Small tables with named rows and columns. After each table, cells are looked up by row and column.

Bafa =
	Fivef	Gado	Babo	Subusig	Tobop	Meno	Fam
Fizasir	121	84	206	100	76	237	208
Nani	143	105	163	149	128	218	185
Zuv	53	20	117	90	118	139	117
Res	107	89	131	102	128	147	118
Kopine	87	78	161	145	135	144	176
Mato	47	29	126	154	135	150	189
Muva	112	79	128	137	150	154	133
Zakim	152	100	179	112	99	235	185
Dume	99	106	184	20	54	97	146
Viz	127	196	98	59	128	76	86
Pimebu	159	215	151	177	181	112	180
Zal	147	53	90	201	215	227	89
Begir	170	108	225	48	104	144	149

What is the Tobop of Zakim in Bafa? 99
What is the Gado of Nani in Bafa? 105
What is the Fivef of Res in Bafa? 107
What is the Fam of Zal in Bafa? 89
What is the Tobop of Nani in Bafa? 128
What is the Fam of Kopine in Bafa? 176
What is the Fam of Begir in Bafa? 149
What is the Tobop of Mato in Bafa? 135
What is the Babo of Pimebu in Bafa? 151
What is the Subusig of Zakim in Bafa? 112
What is the Gado of Zuv in Bafa? 20
What is the Fivef of Viz in Bafa? 127
What is the Babo of Begir in Bafa? 225
What is the Babo of Res in Bafa? 131
What is the Fivef of Muva in Bafa? 112

Ropun.csv
,Tunutez,Dipen,Lil,Figele,Donipa,Nom,Pepo,Pevun
Dutasuv,190,116,100,104,179,185,48,104
Tufuze,198,119,105,93,175,150,17,121
Pegi,138,140,182,164,114,186,231,90
Situvu,194,116,148,129,153,235,140,52
Fedut,58,167,157,179,103,69,229,207
Nugar,212,111,147,119,158,240,118,40

Tunutez of Pegi = 138
Pepo of Pegi = 231
Dipen of Fedut = 167
Pevun of Pegi = 90
Pevun of Dutasuv = 104
Tunutez of Nugar = 212
Figele of Dutasuv = 104
Nom of Tufuze = 150
Pepo of Nugar = 118
Dipen of Pegi = 140
Donipa of Dutasuv = 179
Pevun of Tufuze = 121
Donipa of Nugar = 158
Nom of Dutasuv = 185
Tunutez of Dutasuv = 190
Dipen of Situvu = 116
Lil of Tufuze = 105
Nom of Pegi = 186
Pevun of Nugar = 40
Row with the largest Lil: Pegi

Talu =
|  | Kepus | Vamapo | Dun | Tunekas | Vubevir |
|---|---|---|---|---|---|
| Kisipaz | -1760 | -3254 | -3453 | -1965 | -1107 |
| Giba | -1099 | -1141 | -1098 | -1240 | -1101 |
| Pafo | -854 | -952 | -866 | -944 | -1409 |
| Faf | 982 | -1804 | -1437 | -1112 | -2183 |
| Fuso | -1540 | 1085 | 2306 | -7992 | 2987 |
| Pitipop | -1986 | -997 | -1047 | -1758 | -768 |
| Muretus | -1051 | -884 | -969 | -453 | -1513 |
| Mon | -1117 | -4431 | -6119 | 8053 | -8110 |
| Siguv | -3813 | -2129 | -2597 | -2132 | -343 |
| Gosopak | -1597 | -1438 | -903 | -3886 | 331 |
| Gotude | -2419 | 1336 | 1391 | -2050 | -3165 |

Pafo, Kepus -> -854
Muretus, Dun -> -969
Mon, Tunekas -> 8053
Gotude, Dun -> 1391
Gosopak, Kepus -> -1597
Giba, Vamapo -> -1141
Pafo, Vubevir -> -1409
Fuso, Vubevir -> 2987

Table Metoke
        Fuzibe  Sobetu  Febat
Betad      731     243    189
Foteve     778     531    335
Rimo       683     429    679

Sobetu of Rimo: 429
Sobetu of Betad: 243
Febat of Betad: 189
Fuzibe of Betad: 731
Sobetu of Foteve: 531
Fuzibe of Rimo: 683
Febat of Rimo: 679
Fuzibe of Foteve: 778
Febat of Foteve: 335

Vus:
cols = Doruf, Dizosuv, Zoze, Vef, Rifalim, Dezon, Pugela, Lum
Ginuban: [7.23, 12.40, 0.67, 9.02, 3.45, 12.76, 1.02, 6.17]
Sig: [-64.74, 25.84, 59.71, 51.65, 85.88, 37.84, 81.73, -24.73]
Penozip: [-26.77, -1.18, 69.94, 16.22, 65.56, 4.35, 66.24, -1.98]
Dab: [11.97, 6.70, 5.32, 7.31, 5.66, 5.50, 3.28, 8.35]
Vig: [6.92, 10.07, 7.94, 6.04, 6.60, 10.28, 5.69, 8.98]
Zupen: [8.53, 7.57, 11.22, 9.48, 10.39, 8.56, 10.43, 10.25]
Sebare: [-33.21, 68.46, -70.96, 42.77, -30.83, 64.12, -34.41, 3.03]
Mubo: [31.74, -48.33, -10.73, -43.14, -26.11, -41.81, -27.17, -23.27]

Sebare, Dizosuv: 68.46
Vig, Dizosuv: 10.07
Vig, Zoze: 7.94
Zupen, Vef: 9.48
Ginuban, Rifalim: 3.45
Mubo, Doruf: 31.74
Sig, Lum: -24.73
Dab, Dezon: 5.50
Penozip, Doruf: -26.77
Zupen, Lum: 10.25
Mubo, Vef: -43.14
Mubo, Zoze: -10.73
Ginuban, Zoze: 0.67

